Here is a tiny trained network, its code and every weight. The questions are about switching its units off for an input and a target symbol, where a switched-off unit gives its printed mean instead of its output.

import numpy as np


def w(rows, s, z=0):
    codes = np.array(rows[::2]) - 128.0
    scale = np.full(codes.shape[1], s)
    scale[-1] = z or s
    return codes * scale


def softmax(a):
    e = np.exp(a - a.max(-1, keepdims=True))
    return e / e.sum(-1, keepdims=True)


def log_softmax(a):
    a = a - a.max(-1, keepdims=True)
    return a - np.log(np.exp(a).sum(-1, keepdims=True))


def net(x, mask):
    ids = ['αγδεζηθλμσφω'.index(c) for c in x.split()]
    T = len(ids)
    res = E[ids] + P[:T]
    u = 0
    for l in range(2):
        r = res
        for j in range(3):
            rows = slice(3 * j, 3 * j + 3)
            q, k, v = (r @ M[l][rows].T for M in (Q, K, V))
            z = softmax(np.where(np.tri(T) > 0, q @ k.T / 3**0.5, -1e9)) @ v
            o = O[l][rows]
            res = res + np.where(mask[u + j], z, o[:, -1]) @ o[:, :-1]
        u += 3
    return log_softmax(res[-1] @ U[:, :-1].T + U[:, -1])


Q, K, V, O = {}, {}, {}, {}
E = w([
[189,162,129,173,200],'α',
[233,117,184,191,31],'γ',
[77,74,105,121,76],'δ',
[195,71,219,255,188],'ε',
[252,57,105,188,92],'ζ',
[89,222,226,141,122],'η',
[28,139,149,153,202],'θ',
[174,30,111,219,164],'λ',
[189,236,183,144,112],'μ',
[92,59,103,127,85],'σ',
[86,88,251,212,141],'φ',
[116,128,242,161,51],'ω',
],0.0087)
P = w([
[120,124,103,110,121],'0',
[107,186,64,160,84],'1',
[57,107,109,187,65],'2',
[114,120,160,69,138],'3',
[180,187,55,94,158],'4',
[56,106,65,145,113],'5',
[44,102,234,86,5],'6',
],0.015)
Q[0] = w([
[7,142,179,154,133],'L0H0',
[104,100,131,102,83],'L0H0',
[77,161,138,100,211],'L0H0',
[117,77,196,87,120],'L0H1',
[32,115,119,251,52],'L0H1',
[142,77,174,88,140],'L0H1',
[108,110,196,60,126],'L0H2',
[70,120,132,223,84],'L0H2',
[140,130,113,140,109],'L0H2',
],0.014)
K[0] = w([
[54,74,190,108,109],'L0H0',
[71,154,114,125,77],'L0H0',
[99,176,118,138,200],'L0H0',
[186,210,2,115,142],'L0H1',
[165,97,175,24,157],'L0H1',
[188,229,139,179,125],'L0H1',
[164,175,72,130,129],'L0H2',
[164,95,171,23,174],'L0H2',
[191,149,145,107,122],'L0H2',
],0.013)
V[0] = w([
[79,102,210,87,182],'L0H0',
[229,200,130,128,166],'L0H0',
[113,165,177,133,176],'L0H0',
[236,169,102,190,59],'L0H1',
[129,145,254,154,24],'L0H1',
[123,164,207,187,235],'L0H1',
[77,130,19,171,102],'L0H2',
[86,241,111,106,66],'L0H2',
[210,200,80,107,158],'L0H2',
],0.0094)
O[0] = w([
[176,138,114,155,61,105],'L0H0',
[59,113,126,143,109,1],'L0H0',
[139,92,115,102,91,103],'L0H0',
[145,210,21,140,142,198],'L0H1',
[167,165,146,167,48,159],'L0H1',
[127,202,229,101,185,119],'L0H1',
[160,71,190,129,165,180],'L0H2',
[11,81,134,179,98,138],'L0H2',
[101,111,99,170,200,110],'L0H2',
],0.011,0.0044)
Q[1] = w([
[149,77,108,70,124],'L1H0',
[99,1,187,194,100],'L1H0',
[198,112,128,122,149],'L1H0',
[200,63,115,135,126],'L1H1',
[157,128,125,78,125],'L1H1',
[145,199,177,47,124],'L1H1',
[194,130,132,162,160],'L1H2',
[142,175,85,183,192],'L1H2',
[132,121,126,173,141],'L1H2',
],0.0089)
K[1] = w([
[254,11,124,9,145],'L1H0',
[229,85,145,198,147],'L1H0',
[237,168,168,87,153],'L1H0',
[88,75,60,72,85],'L1H1',
[62,126,127,117,195],'L1H1',
[116,125,132,186,119],'L1H1',
[150,122,127,177,168],'L1H2',
[168,99,128,125,155],'L1H2',
[195,74,146,157,101],'L1H2',
],0.0093)
V[1] = w([
[184,227,164,187,140],'L1H0',
[236,38,167,124,181],'L1H0',
[187,89,164,173,93],'L1H0',
[174,231,117,254,55],'L1H1',
[102,233,243,196,213],'L1H1',
[140,119,60,195,219],'L1H1',
[226,83,59,231,185],'L1H2',
[36,102,87,221,132],'L1H2',
[111,17,171,243,78],'L1H2',
],0.0077)
O[1] = w([
[117,102,104,98,69,203],'L1H0',
[83,170,135,133,76,87],'L1H0',
[102,146,107,148,131,143],'L1H0',
[166,79,69,127,145,254],'L1H1',
[175,108,172,182,203,121],'L1H1',
[120,108,170,78,173,175],'L1H1',
[118,127,132,8,110,219],'L1H2',
[55,119,129,146,175,158],'L1H2',
[124,194,85,104,170,144],'L1H2',
],0.011,0.0058)
U = w([
[61,143,112,145,34,183],'α',
[131,120,147,72,95,49],'γ',
[130,111,69,223,164,83],'δ',
[125,197,134,245,114,236],'ε',
[249,217,162,85,118,135],'ζ',
[132,83,51,98,120,44],'η',
[167,144,76,225,33,48],'θ',
[63,165,102,147,47,165],'λ',
[209,63,161,178,30,129],'μ',
[160,145,2,172,95,40],'σ',
[121,100,119,155,213,136],'φ',
[78,69,231,176,117,254],'ω',
],0.004,0.003)

Each question gives the input, a string of symbols that net reads in full, and the target symbol t.
The units are the heads (3 rows each of Q, K, V and O). Each row of codes is followed by its name. A weight is (code - 128) times the scale printed after its matrix; where a second scale follows, it is the last column's (O and U).
mask holds one flag per head, layer by layer. A switched-off head (its flag False) gives its mean, the last column of its rows in O, instead of its output. The means were averaged over made-up inputs and are rounded, as every weight is.
A unit's drop is (log p(t) with every unit on - log p(t) with that unit switched off) / (log p(t) with every unit on - log p(t) with every unit switched off).
The circuit of an input: a set's keep is (log p(t) with only the set's units on - log p(t) with every unit switched off) / (log p(t) with every unit on - log p(t) with every unit switched off). Starting from all 6 units, units are removed one at a time, each time the one whose removal leaves the highest keep (on an exact tie, the one counted first), for as long as the keep stays at least 0.8.
circuit, biggest first: the units of the circuit, biggest drop first
unit that matters most: the unit with the biggest drop
which heads matter: for each layer, one digit per head in row order, 1 if its drop is at least 0.15 and else 0, layers parted by /
input φ γ ε σ, target σ: unit that matters most	L0H1
input δ σ ε ω ε ε δ, target ζ: which heads matter	110 / 000
input φ ε α ε ε ω θ, target ζ: which heads matter	110 / 000
input ε γ ε, target μ: circuit, biggest first	[L0H2, L1H2, L0H1, L1H1]
input ε ε λ, target μ: which heads matter	011 / 111
input ε γ η, target μ: circuit, biggest first	[L1H2, L0H2, L0H1, L1H0]
input μ γ θ, target φ: circuit, biggest first	[L0H2, L1H0, L1H2]
input λ λ μ ε ω ζ, target ζ: which heads matter	011 / 000
input α θ δ, target ω: circuit, biggest first	[L0H1, L1H1, L1H2]
input ε γ θ ε ε ω, target ζ: circuit, biggest first	[L0H2, L0H1]
input δ ζ φ, target α: circuit, biggest first	[L0H1, L1H1]
input γ η ω, target η: which heads matter	010 / 111
input ε θ ε γ γ, target μ: circuit, biggest first	[L0H2, L1H2, L0H1, L1H0]
input ζ λ σ θ, target γ: which heads matter	011 / 011
input γ ε σ, target η: unit that matters most	L0H1
input ε ε ω δ γ ε λ, target σ: circuit, biggest first	[L0H1, L1H1]
input ε θ μ λ, target μ: which heads matter	011 / 001
input ε ε δ, target ζ: circuit, biggest first	[L0H2, L0H0]
input φ ω δ ε, target θ: circuit, biggest first	[L0H1, L0H2, L1H1, L1H2]
input γ α δ, target η: circuit, biggest first	[L0H1, L1H1, L1H2, L1H0]
input γ ω α, target η: unit that matters most	L0H1
input δ θ δ φ ε, target λ: circuit, biggest first	[L0H1, L1H1, L1H0]
input ε η θ, target μ: circuit, biggest first	[L1H2, L0H2, L0H1, L1H0]
input δ α φ, target λ: which heads matter	010 / 111
input ε ω α, target μ: circuit, biggest first	[L0H2, L1H2, L0H1, L1H0]
input θ θ γ ω, target ε: which heads matter	010 / 111
input ω φ δ, target σ: unit that matters most	L1H1
input μ α μ α η, target φ: which heads matter	101 / 111
